Below are the code and all the weights of a small trained network. Each question names an input and a class and asks about switching units off, where a switched-off unit gives its printed mean instead of its output.

import numpy as np


def w(rows, s, z=0):
    codes = np.array(rows[::2]) - 128.0
    scale = np.full(codes.shape[1], s)
    scale[-1] = z or s
    return codes * scale


def f(y):
    return y / 2 * (1 + np.tanh(0.7978845608 * (y + 0.044715 * y**3)))


def log_softmax(a):
    a = a - a.max(-1, keepdims=True)
    return a - np.log(np.exp(a).sum(-1, keepdims=True))


def net(x, mask):
    res = np.array(x, float).reshape(1, 7) / 4 @ E
    y = f(res @ A[0][:, :-1].T + A[0][:, -1])
    res = res + np.where(mask, y, B[0][:, -1]) @ B[0][:, :-1]
    return log_softmax(res[-1] @ U[:, :-1].T + U[:, -1])


A, B = {}, {}
E = w([
[127,127,124,125,129,129,130,121,128],'x0',
[130,137,6,141,143,141,168,236,116],'x1',
[130,127,136,126,119,129,126,143,133],'x2',
[105,253,132,109,100,70,151,124,139],'x3',
[128,128,124,120,130,133,132,119,128],'x4',
[135,137,135,153,202,144,142,132,252],'x5',
[127,129,130,131,129,128,124,131,127],'x6',
],0.013)
A[0] = w([
[117,165,127,137,138,122,137,121,159,89],'N1',
[130,194,119,124,141,124,117,118,174,70],'N2',
[146,99,146,112,148,135,120,111,151,175],'N3',
[121,43,130,120,109,151,117,133,39,221],'N4',
[125,129,159,143,146,132,113,99,123,223],'N5',
[139,65,122,122,105,148,105,128,51,214],'N6',
[143,165,188,123,106,134,109,91,102,227],'N7',
[134,26,114,141,189,182,119,138,193,138],'N8',
[123,98,122,144,111,139,129,112,85,156],'N9',
[139,75,121,115,111,132,112,126,63,194],'N10',
[121,120,149,100,153,140,112,122,148,128],'N11',
[112,156,213,107,101,119,133,78,96,237],'N12',
[133,127,120,136,112,134,132,122,129,109],'N13',
[126,117,9,128,161,147,141,187,141,144],'N14',
[128,102,150,109,150,141,120,120,137,117],'N15',
[124,237,126,122,144,113,127,124,200,37],'N16',
[120,105,192,126,139,135,114,88,149,253],'N17',
[126,77,157,142,158,120,144,141,150,138],'N18',
[140,182,52,116,122,133,144,163,83,140],'N19',
[117,217,121,89,54,110,130,127,17,140],'N20',
],0.014,0.0047)
B[0] = w([
[121,128,123,134,117,102,160,119,137,149],'N1',
[118,126,110,132,115,97,180,135,140,162],'N2',
[157,123,161,139,116,163,125,143,145,169],'N3',
[124,152,109,143,110,78,213,142,175,250],'N4',
[157,123,142,99,113,157,152,133,154,174],'N5',
[110,144,108,137,110,82,193,153,167,233],'N6',
[147,146,109,25,120,88,104,121,127,202],'N7',
[199,144,131,100,95,146,42,98,65,238],'N8',
[119,141,115,136,137,96,159,128,140,175],'N9',
[115,130,123,146,114,80,177,147,163,212],'N10',
[135,112,144,140,122,154,145,135,135,150],'N11',
[170,156,101,3,120,77,96,127,114,226],'N12',
[125,136,130,134,137,124,128,127,125,127],'N13',
[111,158,61,160,88,55,73,128,23,245],'N14',
[141,122,137,145,133,159,136,126,130,154],'N15',
[101,127,107,142,116,68,204,164,164,191],'N16',
[176,109,176,114,127,207,170,107,183,215],'N17',
[153,127,138,124,136,168,117,114,122,167],'N18',
[62,85,139,214,187,168,107,137,101,210],'N19',
[97,99,158,103,194,197,25,103,88,239],'N20',
],0.021,0.019)
U = w([
[137,131,138,82,123,101,240,147,219,246],'0',
[161,146,104,62,125,126,41,99,63,156],'1',
[91,128,83,201,111,78,204,183,124,149],'2',
[84,49,137,161,200,213,84,132,90,2],'3',
[193,91,168,120,109,254,117,93,137,76],'4',
],0.0081,0.001)

Each question gives the input, the list of numbers given to net, and the class t.
The units are the neurons (one row each of A and B). Each row of codes is followed by its name. A weight is (code - 128) times the scale printed after its matrix; where a second scale follows, it is the last column's (A, B and U).
mask holds one flag per neuron, in row order. A switched-off neuron (its flag False) gives its mean, the last column of its row in B, instead of its output. The means were averaged over made-up inputs and are rounded, as every weight is.
A unit's drop is (log p(t) with every unit on - log p(t) with that unit switched off) / (log p(t) with every unit on - log p(t) with every unit switched off).
The circuit of an input: a set's keep is (log p(t) with only the set's units on - log p(t) with every unit switched off) / (log p(t) with every unit on - log p(t) with every unit switched off). Starting from the 12 units with the biggest drops (on a tie, the unit counted first), units are removed one at a time, each time the one whose removal leaves the highest keep (on an exact tie, the one counted first), for as long as the keep stays at least 0.8.
circuit, biggest first: the units of the circuit, biggest drop first
most important unit: the unit with the biggest drop
k most important neurons: the k neurons with the biggest drops, biggest first
drop of u: that unit's drop, to one decimal
input [4,-3,-1,-7,4,0,4], class 0: most important unit -> N20
input [6,1,8,2,-6,2,-2], class 2: 3 most important neurons -> [N20 N17 N12]
input [6,0,-3,-7,8,-5,1], class 0: 2 most important neurons -> [N14 N19]
input [4,1,-5,-8,-5,-8,-6], class 2: 2 most important neurons -> [N17 N12]
input [3,2,-8,0,3,6,-3], class 1: 4 most important neurons -> [N4 N8 N6 N10]
input [-7,-3,-5,0,4,-6,7], class 0: 3 most important neurons -> [N8 N14 N4]
input [8,1,7,-6,-6,7,0], class 1: 2 most important neurons -> [N8 N14]
input [-5,-7,2,0,-7,-4,-8], class 0: 2 most important neurons -> [N8 N14]
input [-5,4,1,1,-2,1,-8], class 2: 2 most important neurons -> [N20 N8]
input [-2,8,-3,3,-2,-7,-1], class 3: 2 most important neurons -> [N20 N19]
input [-7,1,5,5,0,3,-5], class 2: 2 most important neurons -> [N17 N12]
input [0,2,1,0,-8,8,-6], class 1: 2 most important neurons -> [N8 N4]
input [1,1,5,3,6,-2,6], class 3: drop of N8 -> 0.2
input [0,5,7,-8,2,5,-3], class 1: drop of N1 -> 0.0
input [-2,8,-5,5,6,-4,-5], class 3: circuit, biggest first -> [N19]
input [-1,1,-4,7,-8,-7,0], class 3: drop of N8 -> 0.1
